Here is a tiny trained network, its code and every weight. The questions are about switching its units off for an input and a class, where a switched-off unit gives its printed mean instead of its output.

import numpy as np


def w(rows, s, z=0):
    codes = np.array(rows[::2]) - 128.0
    scale = np.full(codes.shape[1], s)
    scale[-1] = z or s
    return codes * scale


def f(y):
    return np.maximum(y, 0)


def log_softmax(a):
    a = a - a.max(-1, keepdims=True)
    return a - np.log(np.exp(a).sum(-1, keepdims=True))


def net(x, mask):
    res = np.array(x, float).reshape(1, 3) / 4 @ E
    y = f(res @ A[0][:, :-1].T + A[0][:, -1])
    res = res + np.where(mask, y, B[0][:, -1]) @ B[0][:, :-1]
    return log_softmax(res[-1] @ U[:, :-1].T + U[:, -1])


A, B = {}, {}
E = w([
[181,56,58,155,129,161,131],'x0',
[148,105,122,104,213,152,124],'x1',
[96,133,124,96,112,251,164],'x2',
],0.016)
A[0] = w([
[149,140,140,121,179,118,106,142],'N0',
[149,114,88,156,92,104,138,213],'N1',
[106,114,97,164,95,96,140,102],'N2',
[101,198,178,74,84,132,144,239],'N3',
[177,97,104,115,170,118,133,89],'N4',
[175,116,79,163,172,96,89,254],'N5',
[167,125,186,109,198,111,112,201],'N6',
[98,164,150,74,102,179,142,241],'N7',
[99,131,125,80,171,200,155,187],'N8',
[131,60,124,146,59,249,138,158],'N9',
],0.015,0.0045)
B[0] = w([
[73,88,36,106,131,100,83,169],'N0',
[225,204,151,103,96,83,42,192],'N1',
[198,207,152,148,132,64,124,167],'N2',
[81,143,166,57,91,169,88,228],'N3',
[67,89,69,133,121,58,40,181],'N4',
[144,34,100,216,72,45,66,228],'N5',
[90,49,41,123,92,153,58,197],'N6',
[124,186,140,34,182,163,73,218],'N7',
[255,236,130,84,140,227,127,222],'N8',
[246,119,133,146,148,173,136,254],'N9',
],0.0092,0.018)
U = w([
[222,122,146,194,81,45,103,231],'0',
[44,45,76,146,90,57,84,145],'1',
[76,118,106,135,113,103,207,25],'2',
[202,145,115,66,156,222,147,193],'3',
[27,166,254,64,65,104,65,208],'4',
[141,140,112,114,177,70,212,34],'5',
[76,112,200,178,137,152,186,3],'6',
],0.0098,0.0029)

Each question gives the input, the list of numbers given to net, and the class t.
The units are the neurons (one row each of A and B). Each row of codes is followed by its name. A weight is (code - 128) times the scale printed after its matrix; where a second scale follows, it is the last column's (A, B and U).
mask holds one flag per neuron, in row order. A switched-off neuron (its flag False) gives its mean, the last column of its row in B, instead of its output. The means were averaged over made-up inputs and are rounded, as every weight is.
A unit's drop is (log p(t) with every unit on - log p(t) with that unit switched off) / (log p(t) with every unit on - log p(t) with every unit switched off).
The circuit of an input: a set's keep is (log p(t) with only the set's units on - log p(t) with every unit switched off) / (log p(t) with every unit on - log p(t) with every unit switched off). Starting from all 10 units, units are removed one at a time, each time the one whose removal leaves the highest keep (on an exact tie, the one counted first), for as long as the keep stays at least 0.8.
units of the circuit, in order: the units of the circuit, biggest drop first
unit that matters most: the unit with the biggest drop
top k neurons: the k neurons with the biggest drops, biggest first
drop of u: that unit's drop, to one decimal
input [-1,-2,0], class 4: top 2 neurons	N9; N8
input [-7,6,0], class 4: top 3 neurons	N9; N3; N0
input [-5,0,-4], class 4: unit that matters most	N5
input [5,-2,2], class 0: top 4 neurons	N7; N3; N8; N1
input [-1,-4,2], class 4: units of the circuit, in order	N8; N3
input [6,7,0], class 0: top 3 neurons	N8; N3; N9
input [6,-3,2], class 0: top 2 neurons	N7; N8
input [3,4,0], class 0: top 2 neurons	N3; N7
input [-1,1,-3], class 1: drop of N8	0.2
input [4,1,-4], class 1: drop of N4	0.2
input [1,6,-3], class 1: drop of N4	0.0
